Here is a tiny trained network, its code and every weight. The questions are about switching its units off for an input and a class, where a switched-off unit gives its printed mean instead of its output.

import numpy as np


def w(rows, s, z=0):
    codes = np.array(rows[::2]) - 128.0
    scale = np.full(codes.shape[1], s)
    scale[-1] = z or s
    return codes * scale


def f(y):
    return np.maximum(y, 0)


def log_softmax(a):
    a = a - a.max(-1, keepdims=True)
    return a - np.log(np.exp(a).sum(-1, keepdims=True))


def net(x, mask):
    res = np.array(x, float).reshape(1, 7) / 4 @ E
    y = f(res @ A[0][:, :-1].T + A[0][:, -1])
    res = res + np.where(mask, y, B[0][:, -1]) @ B[0][:, :-1]
    return log_softmax(res[-1] @ U[:, :-1].T + U[:, -1])


A, B = {}, {}
E = w([
[149,214,151,145,169,165],'x0',
[168,83,112,91,186,174],'x1',
[87,138,92,119,28,154],'x2',
[172,124,220,141,124,150],'x3',
[57,115,153,48,176,110],'x4',
[8,151,119,200,150,110],'x5',
[148,145,163,137,84,76],'x6',
],0.012)
A[0] = w([
[62,68,106,168,122,115,158],'N1',
[191,46,138,102,93,103,212],'N2',
[154,40,11,161,148,131,190],'N3',
[147,113,183,187,176,65,196],'N4',
[109,91,94,175,199,19,155],'N5',
[150,201,150,139,147,90,95],'N6',
[138,173,6,131,186,169,120],'N7',
[141,207,195,150,92,150,168],'N8',
[119,121,132,63,128,107,186],'N9',
[130,133,91,123,188,207,182],'N10',
[118,177,55,166,134,149,211],'N11',
[137,100,69,64,166,152,154],'N12',
[140,69,146,193,88,150,102],'N13',
[169,104,156,117,94,145,2],'N14',
[160,123,122,94,115,42,48],'N15',
[163,149,143,80,194,213,68],'N16',
[160,84,78,121,88,84,118],'N17',
[130,97,151,127,93,51,203],'N18',
[150,127,143,79,184,188,162],'N19',
[48,90,89,82,77,140,110],'N20',
[174,170,184,54,172,119,187],'N21',
[160,170,186,204,135,160,206],'N22',
[144,131,109,157,172,131,25],'N23',
[72,173,197,82,127,128,234],'N24',
[129,53,57,79,77,107,103],'N25',
],0.012,0.0059)
B[0] = w([
[65,127,62,114,115,167,209],'N1',
[254,148,125,107,123,150,248],'N2',
[174,188,121,91,113,233,236],'N3',
[139,46,45,192,111,124,212],'N4',
[123,64,19,204,125,159,220],'N5',
[99,104,115,196,92,45,175],'N6',
[106,177,221,121,160,203,204],'N7',
[109,131,185,175,79,75,222],'N8',
[104,125,96,87,139,95,192],'N9',
[111,110,219,170,141,146,203],'N10',
[97,183,191,141,87,148,201],'N11',
[138,199,164,95,162,137,215],'N12',
[154,99,120,116,29,163,175],'N13',
[126,81,152,184,72,174,164],'N14',
[187,95,92,72,146,87,166],'N15',
[131,75,205,145,233,84,204],'N16',
[194,200,78,105,111,135,189],'N17',
[115,129,15,80,110,123,206],'N18',
[148,85,194,137,212,113,212],'N19',
[69,158,128,38,158,127,213],'N20',
[166,72,152,113,193,52,233],'N21',
[111,78,128,154,48,90,226],'N22',
[29,124,167,151,148,160,143],'N23',
[97,137,115,118,170,46,219],'N24',
[184,217,82,25,154,178,214],'N25',
],0.0098,0.013)
U = w([
[184,163,97,68,115,132,3],'0',
[94,176,153,170,144,199,154],'1',
[148,114,96,93,122,21,123],'2',
[83,100,52,203,130,168,58],'3',
[72,202,151,196,54,34,113],'4',
[164,108,145,147,54,119,104],'5',
[8,154,106,63,117,86,147],'6',
[145,93,163,145,197,77,167],'7',
],0.012,0.0066)

Each question gives the input, the list of numbers given to net, and the class t.
The units are the neurons (one row each of A and B). Each row of codes is followed by its name. A weight is (code - 128) times the scale printed after its matrix; where a second scale follows, it is the last column's (A, B and U).
mask holds one flag per neuron, in row order. A switched-off neuron (its flag False) gives its mean, the last column of its row in B, instead of its output. The means were averaged over made-up inputs and are rounded, as every weight is.
A unit's drop is (log p(t) with every unit on - log p(t) with that unit switched off) / (log p(t) with every unit on - log p(t) with every unit switched off).
The circuit of an input: a set's keep is (log p(t) with only the set's units on - log p(t) with every unit switched off) / (log p(t) with every unit on - log p(t) with every unit switched off). Starting from the 12 units with the biggest drops (on a tie, the unit counted first), units are removed one at a time, each time the one whose removal leaves the highest keep (on an exact tie, the one counted first), for as long as the keep stays at least 0.8.
circuit, biggest first: the units of the circuit, biggest drop first
most important unit: the unit with the biggest drop
k most important neurons: the k neurons with the biggest drops, biggest first
drop when u is switched off: that unit's drop, to one decimal
input [3,-2,1,1,-5,-4,1], class 5: most important unit => N24
input [-7,4,-5,-1,1,-1,-7], class 0: 3 most important neurons => [N3 N25 N2]
input [4,0,-5,-1,1,8,5], class 3: 2 most important neurons => [N5 N4]
input [6,0,3,-2,2,3,-1], class 4: circuit, biggest first => [N3 N25 N11]
input [5,-6,1,2,2,-6,0], class 2: 4 most important neurons => [N21 N11 N7 N10]
input [-2,1,-4,-7,5,8,-8], class 1: 2 most important neurons => [N7 N3]
input [-1,0,-5,-7,7,5,-8], class 1: 2 most important neurons => [N7 N10]
input [3,-2,-7,4,-7,-4,0], class 5: 2 most important neurons => [N22 N24]
input [-7,1,-3,3,6,2,-2], class 6: 2 most important neurons => [N1 N20]
input [4,8,1,-3,-8,-8,-8], class 1: 2 most important neurons => [N3 N7]
input [-7,6,-6,1,5,-2,3], class 0: 3 most important neurons => [N2 N25 N3]
input [0,5,0,7,-4,-8,3], class 7: 2 most important neurons => [N16 N21]
input [6,6,-2,7,-4,8,-8], class 7: drop when N16 is switched off => 0.6
input [6,4,4,-5,2,-3,-8], class 1: circuit, biggest first => [N7]
input [-7,-7,1,-4,-4,7,4], class 3: drop when N5 is switched off => 1.5
input [6,4,4,-5,0,-7,-1], class 7: drop when N16 is switched off => 0.4
